How the elements are linked:
x828: α>x264, θ>x136, ω>x96, γ>x782, ξ>x388
x373: α>x493, θ>x135, ω>x132, γ>x388, ξ>x662
x797: α>x27, θ>x176, ω>x563, γ>x343, ξ>x915
x96: α>x718, θ>x451, ω>x82, γ>x10, ξ>x811
x600: α>x782, θ>x811, ω>x523, γ>x325, ξ>x267
x891: α>x33, θ>x325, ω>x134, γ>x452, ξ>x885
x241: α>x295, θ>x350, ω>x926, γ>x371, ξ>x889
x952: α>x565, θ>x741, ω>x885, γ>x294, ξ>x663
x594: α>x82, θ>x362, ω>x267, γ>x741, ξ>x452
x731: α>x444, θ>x241, ω>x371, γ>x123, ξ>x253
x204: α>x424, θ>x469, ω>x673, γ>x882, ξ>x792
x123: α>x922, θ>x371, ω>x685, γ>x718, ξ>x136
x741: α>x578, θ>x267, ω>x520, γ>x885, ξ>x761
x136: α>x123, θ>x978, ω>x451, γ>x96, ξ>x132
x469: α>x627, θ>x192, ω>x322, γ>x673, ξ>x968
x312: α>x176, θ>x642, ω>x744, γ>x944, ξ>x17
x573: α>x786, θ>x618, ω>x731, γ>x407, ξ>x926
x350: α>x944, θ>x922, ω>x928, γ>x926, ξ>x264
x578: α>x638, θ>x600, ω>x325, γ>x891, ξ>x741
x388: α>x828, θ>x132, ω>x811, γ>x600, ξ>x362
x82: α>x605, θ>x388, ω>x600, γ>x578, ξ>x594
x883: α>x882, θ>x596, ω>x312, γ>x915, ξ>x957
x475: α>x870, θ>x204, ω>x882, γ>x869, ξ>x224
x224: α>x475, θ>x792, ω>x883, γ>x500, ξ>x642
x294: α>x289, θ>x885, ω>x424, γ>x870, ξ>x247
x840: α>x926, θ>x718, ω>x135, γ>x373, ξ>x782
x673: α>x379, θ>x322, ω>x224, γ>x176, ξ>x596
x520: α>x325, θ>x754, ω>x663, γ>x627, ξ>x245
x565: α>x132, θ>x578, ω>x891, γ>x289, ξ>x952
x325: α>x662, θ>x523, ω>x952, γ>x134, ξ>x520
x407: α>x17, θ>x731, ω>x123, γ>x264, ξ>x493
x493: α>x407, θ>x253, ω>x136, γ>x828, ξ>x373
x245: α>x520, θ>x870, ω>x192, γ>x469, ξ>x499
x928: α>x618, θ>x606, ω>x889, γ>x253, ξ>x718
x500: α>x869, θ>x883, ω>x915, γ>x865, ξ>x744
x596: α>x673, θ>x29, ω>x642, γ>x312, ξ>x786
x885: α>x891, θ>x520, ω>x627, γ>x424, ξ>x602
x135: α>x253, θ>x605, ω>x638, γ>x132, ξ>x10
x811: α>x96, θ>x33, ω>x594, γ>x523, ξ>x289
x29: α>x322, θ>x797, ω>x343, γ>x642, ξ>x865
x210: α>x267, θ>x294, ω>x870, γ>x245, ξ>x379
x638: α>x978, θ>x782, ω>x662, γ>x33, ξ>x578
x452: α>x594, θ>x134, ω>x210, γ>x761, ξ>x424
x761: α>x741, θ>x210, ω>x245, γ>x602, ξ>x695
x499: α>x245, θ>x475, ω>x869, γ>x968, ξ>x176
x685: α>x606, θ>x493, ω>x828, γ>x605, ξ>x451
x695: α>x761, θ>x379, ω>x499, γ>x27, ξ>x882
x267: α>x600, θ>x289, ω>x754, γ>x520, ξ>x210
x295: α>x343, θ>x944, ω>x573, γ>x122, ξ>x241
x33: α>x451, θ>x662, ω>x362, γ>x594, ξ>x891
x870: α>x754, θ>x424, ω>x695, γ>x192, ξ>x475
x926: α>x573, θ>x928, ω>x253, γ>x493, ξ>x840
x132: α>x136, θ>x638, ω>x33, γ>x811, ξ>x565
x289: α>x811, θ>x891, ω>x452, γ>x754, ξ>x294
x882: α>x695, θ>x673, ω>x176, γ>x797, ξ>x883
x865: α>x29, θ>x915, ω>x295, γ>x444, ξ>x618
x253: α>x731, θ>x889, ω>x978, γ>x136, ξ>x135
x792: α>x204, θ>x968, ω>x596, γ>x883, ξ>x343
x744: α>x500, θ>x957, ω>x555, γ>x618, ξ>x922
x371: α>x122, θ>x926, ω>x493, γ>x685, ξ>x978
x247: α>x294, θ>x602, ω>x204, γ>x475, ξ>x322
x627: α>x134, θ>x663, ω>x247, γ>x379, ξ>x469
x605: α>x889, θ>x828, ω>x782, γ>x638, ξ>x82
x27: α>x602, θ>x499, ω>x968, γ>x792, ξ>x797
x424: α>x452, θ>x627, ω>x379, γ>x695, ξ>x204
x563: α>x968, θ>x500, ω>x865, γ>x786, ξ>x944
x602: α>x885, θ>x245, ω>x469, γ>x204, ξ>x27
x17: α>x312, θ>x444, ω>x922, γ>x350, ξ>x407
x662: α>x373, θ>x10, ω>x565, γ>x362, ξ>x325
x176: α>x499, θ>x224, ω>x500, γ>x563, ξ>x312
x362: α>x388, θ>x565, ω>x289, γ>x267, ξ>x134
x379: α>x210, θ>x247, ω>x475, γ>x499, ξ>x673
x451: α>x685, θ>x373, ω>x388, γ>x82, ξ>x33
x122: α>x957, θ>x573, ω>x407, γ>x606, ξ>x371
x555: α>x915, θ>x17, ω>x350, γ>x241, ξ>x606
x944: α>x563, θ>x744, ω>x618, γ>x573, ξ>x350
x444: α>x642, θ>x295, ω>x122, γ>x922, ξ>x731
x322: α>x247, θ>x27, ω>x792, γ>x224, ξ>x29
x978: α>x371, θ>x840, ω>x373, γ>x451, ξ>x638
x915: α>x797, θ>x312, ω>x944, γ>x295, ξ>x555
x264: α>x350, θ>x123, ω>x718, γ>x840, ξ>x828
x754: α>x523, θ>x452, ω>x761, γ>x663, ξ>x870
x786: α>x596, θ>x865, ω>x444, γ>x17, ξ>x573
x869: α>x192, θ>x882, ω>x797, γ>x29, ξ>x500
x968: α>x469, θ>x869, ω>x29, γ>x596, ξ>x563
x134: α>x362, θ>x952, ω>x294, γ>x210, ξ>x627
x606: α>x555, θ>x407, ω>x264, γ>x889, ξ>x685
x523: α>x10, θ>x594, ω>x741, γ>x952, ξ>x754
x922: α>x744, θ>x122, ω>x606, γ>x928, ξ>x123
x663: α>x952, θ>x761, ω>x602, γ>x247, ξ>x192
x889: α>x241, θ>x264, ω>x840, γ>x978, ξ>x605
x642: α>x224, θ>x343, ω>x957, γ>x744, ξ>x444
x10: α>x135, θ>x82, ω>x578, γ>x565, ξ>x523
x957: α>x883, θ>x786, ω>x17, γ>x555, ξ>x122
x618: α>x865, θ>x555, ω>x241, γ>x731, ξ>x928
x343: α>x792, θ>x563, ω>x786, γ>x957, ξ>x295
x782: α>x840, θ>x96, ω>x10, γ>x662, ξ>x600
x718: α>x928, θ>x685, ω>x605, γ>x135, ξ>x96
x192: α>x663, θ>x695, ω>x27, γ>x322, ξ>x869

The rows follow the links: the fewer symbols apart two elements are, the more alike their rows tend to be.

Rows of some elements; one shown again gets a slightly different row:
x176 -> -1,25,108,-8,-5,53,-3,-8,76,-61,-2,34,-43,-50,76,25,18,-30,-8,9,70,26,-15,-8,30,-4,7,-69,-14,-7,11,6,-6,-45,-5,0,-3,-6,-13,-3,-26,44,83,43,2,-40
x122 -> 48,6,-42,98,-22,-7,51,1,10,-8,81,28,33,10,-6,12,15,-25,-30,11,18,45,-7,32,57,51,-14,0,-47,21,76,0,-36,-56,-7,-59,38,-25,32,-9,46,32,-34,-23,-9,-45
x563 -> 28,13,48,-15,-25,51,-24,4,57,-40,3,87,-50,-13,83,31,-31,-22,2,10,31,-6,-22,-57,36,-5,-20,-48,26,-50,-34,-43,9,44,-34,-27,-37,15,66,-22,-34,57,26,-28,-17,16
x135 -> -41,-3,-26,56,3,-51,63,32,-61,-14,-22,-20,15,49,7,18,52,36,-20,-4,-72,-99,47,7,-14,-54,2,11,-5,-27,-34,7,-24,-36,-43,57,-4,34,43,-6,45,34,-49,19,-21,-11
x761 -> 12,-15,-7,-56,21,84,18,-15,2,66,-40,-29,-37,-28,55,18,5,33,20,30,-12,11,8,-9,-25,-27,1,-32,5,30,-23,69,5,34,65,31,-41,38,-59,46,-46,-62,-42,-21,-45,-57
x828 -> -43,-20,14,59,3,-46,55,37,-57,-10,-13,-29,12,48,-4,38,50,16,-1,-36,-65,-85,59,16,-12,-47,-14,20,-5,-14,-48,20,-32,-28,-45,67,-20,18,42,-33,33,50,-47,9,-8,3
x883 -> 23,10,75,-14,-23,55,-18,4,62,-60,-9,72,-55,-24,89,46,-18,-24,1,23,40,6,-23,-39,31,-11,-10,-65,16,-44,-26,-28,15,8,-22,-22,-26,3,49,-14,-32,60,44,-5,-13,-3
x379 -> 29,4,-28,-71,54,-14,-31,33,-3,88,-27,83,-32,-2,-24,21,-36,-19,-13,30,3,46,3,-29,-36,-45,22,-29,-12,70,50,-29,48,2,-21,16,-34,0,-58,46,-48,-13,-40,-10,-6,54
x520 -> -15,12,-3,-51,19,71,25,-35,-46,26,-15,-57,-55,-37,18,-25,-4,19,9,-5,-14,-15,-36,-3,-11,-6,20,-32,23,-29,-47,90,-11,21,57,43,-18,48,-48,24,-12,-98,-19,-23,-20,-66
x27 -> -22,56,33,-60,45,-36,-41,8,12,29,29,28,-12,-28,-20,-50,0,-67,-42,-35,50,22,-28,-31,-25,-2,40,-50,-10,42,85,-18,-8,-39,-31,13,12,15,-77,17,-4,-28,65,46,46,13
x253 -> -30,-59,62,56,-22,-51,-8,21,3,-16,37,-58,59,-7,-20,44,15,-2,20,-66,-39,-16,21,5,-16,24,-22,62,46,6,-81,31,-23,26,11,-26,-29,-21,23,-72,-6,31,-5,7,17,70
x915 -> 27,24,-3,-22,-29,27,-39,-7,40,9,33,69,-19,26,66,-19,-32,-39,4,-29,20,-28,-5,-61,26,16,-39,-23,18,-31,-15,-61,-18,93,-46,-25,-43,25,74,-40,-13,42,-9,-62,3,28
x573 -> 48,10,-45,91,-29,2,54,1,6,1,84,21,32,22,-3,4,17,-29,-22,2,22,39,10,32,56,47,-24,1,-60,26,86,-9,-43,-44,-19,-49,31,-22,33,-13,54,37,-34,-29,2,-50
x322 -> -23,58,51,-46,44,-32,-41,6,30,21,28,20,-14,-36,-6,-50,7,-64,-40,-39,57,23,-23,-26,-16,3,38,-46,-10,43,82,-11,-12,-41,-26,16,22,12,-81,10,-7,-29,74,52,43,5
x889 -> -25,-62,57,57,-26,-51,-9,20,8,-24,41,-52,64,-13,-17,46,11,-1,18,-56,-38,2,3,-5,-17,27,-16,59,53,1,-81,34,-19,25,22,-51,-25,-22,22,-70,-5,26,-2,9,14,73
x264 -> -19,-58,51,57,-32,-47,-8,23,7,-25,45,-45,74,-21,-16,45,5,0,5,-45,-36,10,-13,-8,-15,39,-14,59,54,-2,-71,30,-13,21,28,-71,-19,-19,22,-65,-6,25,3,11,9,74
x210 -> 5,-6,-5,-54,16,89,26,-16,-5,57,-34,-43,-39,-35,53,7,4,28,17,18,-10,0,-5,-9,-19,-20,7,-34,19,17,-28,82,1,30,66,32,-38,44,-59,43,-32,-71,-40,-22,-40,-63
x241 -> 45,-24,-31,101,-29,-22,44,9,6,-35,77,27,50,-13,-12,39,3,-6,-41,30,-4,57,-36,11,44,60,13,1,-16,-4,36,10,-15,-59,18,-102,39,-32,29,-14,39,24,-16,0,-13,-9
x922 -> 46,-2,-40,102,-22,-12,54,5,6,-18,83,24,35,5,-3,21,10,-18,-34,20,15,50,-18,24,53,49,-5,-2,-45,8,66,0,-28,-60,3,-78,42,-26,28,-6,48,29,-30,-12,-8,-33
x10 -> -21,-14,-79,-2,-29,-40,-22,-7,18,-13,-80,-52,68,33,-9,-48,24,84,2,73,-34,-27,20,13,-33,-14,1,62,2,-5,11,-38,38,15,48,-27,55,-3,2,50,17,-24,18,40,-25,-15
x325 -> -11,-9,-6,-39,22,6,-8,-34,-72,-38,-52,-26,-54,-3,-120,-17,-47,16,46,-1,5,25,-13,74,3,-1,17,46,-7,-41,-41,-3,42,-19,8,67,39,-58,-14,0,-3,-38,16,-4,40,23
x499 -> -14,55,20,-62,52,-42,-43,16,8,41,19,35,-13,-19,-29,-45,-11,-61,-44,-29,40,22,-24,-35,-30,-6,39,-41,-8,50,87,-26,-1,-31,-39,13,12,12,-75,18,-11,-28,52,37,44,28
x136 -> -46,-23,26,60,1,-43,51,35,-52,-6,-6,-40,15,39,-15,41,48,11,12,-47,-59,-78,61,20,-10,-38,-22,26,-1,-8,-62,19,-32,-22,-44,66,-32,9,36,-41,27,49,-43,9,-1,16
x294 -> -2,-3,-3,-52,13,86,24,-25,-14,50,-27,-48,-42,-37,43,-3,-1,27,14,11,-10,-7,-13,-6,-16,-15,13,-30,21,2,-34,86,-5,31,66,39,-32,49,-55,35,-26,-79,-28,-22,-35,-69

Each walk starts at a row. The symbols on each line, taken left to right, move it on to the next element.
Answer with the element's row; about right is enough.
new walk
-10,-17,-8,-35,18,-1,-19,-30,-56,-38,-62,-33,-34,5,-120,-20,-47,22,52,1,11,33,-5,80,-1,-1,8,49,-9,-34,-34,-12,49,-15,16,55,36,-68,-10,5,-8,-32,19,3,41,21
ξ ω θ ω θ	33,-20,-15,-55,27,57,4,10,16,85,-49,15,-31,-14,36,40,-11,24,21,43,-5,33,18,-12,-37,-40,-6,-28,-4,64,4,32,34,27,36,23,-56,19,-60,61,-55,-27,-59,-18,-47,-13
ξ θ α θ	18,-16,-12,-58,23,81,13,-2,13,77,-44,-19,-34,-24,54,26,0,34,20,34,-8,17,13,-12,-28,-35,-6,-33,4,45,-11,60,15,36,60,29,-50,32,-58,52,-53,-49,-48,-22,-49,-41
new walk
41,-32,-19,96,-23,-26,34,14,7,-45,75,21,48,-22,-13,41,-1,0,-41,33,-7,54,-51,4,38,58,18,12,1,-11,22,16,-12,-54,31,-114,42,-25,30,-12,33,13,-16,0,-10,7
ξ γ ω θ α	-40,-57,63,56,-18,-52,3,22,-5,-15,30,-58,52,4,-18,45,23,-1,25,-72,-38,-22,33,10,-18,13,-30,60,38,4,-84,35,-26,21,2,-6,-36,-16,28,-73,-5,38,-13,7,13,67
ω θ γ ω ξ	-7,-27,-18,-28,1,-11,-27,-29,-30,-36,-73,-43,-8,10,-112,-21,-33,38,66,21,12,34,10,76,-9,1,0,73,-13,-17,-21,-28,62,-5,23,36,48,-76,-7,17,-12,-19,23,15,29,24
new walk
-17,-8,-2,-41,30,14,-5,-34,-81,-36,-45,-27,-63,-8,-116,-22,-48,11,40,-7,11,15,-29,64,4,3,27,30,-1,-56,-49,15,37,-19,13,68,31,-45,-11,-6,3,-51,13,-10,41,13
θ γ θ γ γ α	-19,12,-2,-47,26,66,23,-39,-60,12,-12,-53,-59,-36,2,-31,-13,16,8,-9,-13,-25,-46,2,-4,0,31,-28,32,-39,-47,87,-14,16,53,52,-13,46,-42,17,-5,-98,-8,-19,-7,-60
θ ω ω ω α α	-19,13,4,-43,35,37,11,-39,-94,-24,-24,-36,-75,-19,-78,-33,-39,4,15,-19,-1,-9,-50,31,6,2,36,-2,20,-67,-52,50,8,-16,16,70,15,-1,-24,-2,11,-81,4,-16,30,-19
new walk
12,17,98,-8,-12,57,-8,-4,73,-71,-8,57,-53,-38,87,43,4,-20,4,21,59,22,-19,-24,32,-7,-1,-70,-1,-31,-15,-11,3,-23,-12,-12,-15,-1,16,-6,-29,56,67,19,-11,-27
γ ω ω α ω α γ	21,30,-18,-18,-31,23,-43,-10,35,23,42,59,-9,35,57,-28,-26,-47,3,-34,23,-29,5,-52,27,22,-48,-11,14,-18,1,-57,-27,98,-50,-17,-38,24,70,-39,-10,41,-11,-66,9,23
α α α α θ	-7,4,0,-51,21,79,22,-35,-31,36,-25,-57,-46,-37,36,-17,0,20,10,3,-14,-12,-24,-4,-12,-8,20,-34,22,-9,-42,90,-14,30,64,42,-25,48,-53,32,-22,-87,-24,-18,-30,-70
new walk
46,-12,-28,100,-21,-20,52,7,7,-31,77,26,43,-8,-13,34,5,-11,-37,28,2,52,-31,17,54,53,9,0,-31,4,54,9,-17,-65,10,-93,43,-28,31,-8,45,22,-21,-14,-11,-22
γ ξ ω ξ θ γ α	-30,0,-79,28,-15,-55,23,8,-22,-10,-54,-32,52,45,23,-34,50,76,-31,61,-63,-85,18,-8,-24,-33,19,23,4,-28,1,-21,2,-11,2,-2,38,42,24,41,46,-12,-14,29,-41,-31
γ γ θ α	-23,-11,-88,12,-21,-48,1,4,2,-20,-69,-46,67,40,15,-40,36,85,-19,69,-54,-58,20,-3,-32,-18,17,36,7,-17,8,-29,22,2,27,-12,50,26,8,47,34,-23,1,45,-32,-27
new walk
34,29,-46,43,-29,13,16,-11,19,37,82,13,24,48,18,-42,11,-47,-4,-44,32,2,38,15,44,40,-56,3,-49,39,82,-31,-62,32,-47,-16,0,-6,45,-30,38,37,-34,-55,16,-38
ω γ γ ω	-44,-41,55,53,-8,-45,35,30,-36,-4,8,-51,28,29,-19,47,39,2,26,-68,-55,-57,59,21,-18,-21,-30,42,9,4,-72,29,-26,-1,-31,46,-32,-5,34,-60,11,55,-34,9,9,37
α ω γ γ α ω	-39,-10,-6,58,3,-47,60,30,-59,-12,-17,-24,16,48,0,27,55,28,-7,-19,-68,-93,54,13,-11,-54,-6,12,-10,-21,-48,19,-25,-35,-46,62,-12,24,43,-18,37,38,-47,12,-12,-7
new walk
29,34,-44,33,-29,14,5,-11,20,42,79,17,23,47,20,-45,7,-51,4,-53,30,-6,41,-2,42,36,-62,5,-39,32,69,-35,-55,47,-50,-11,-8,5,49,-31,33,35,-30,-62,18,-33
α ω θ ξ	45,17,-46,80,-19,4,52,-2,14,11,87,16,28,24,1,-10,23,-37,-21,-13,25,34,17,29,54,48,-36,-2,-61,33,85,-16,-46,-29,-28,-35,24,-19,35,-11,49,36,-35,-34,7,-45
θ ω ξ θ θ	-4,-55,29,72,-28,-55,-8,22,15,-38,59,-25,70,-30,-12,42,-6,1,-9,-16,-31,26,-34,-13,-7,46,8,51,54,-10,-49,28,-9,7,40,-104,4,-22,23,-54,6,15,11,11,1,67
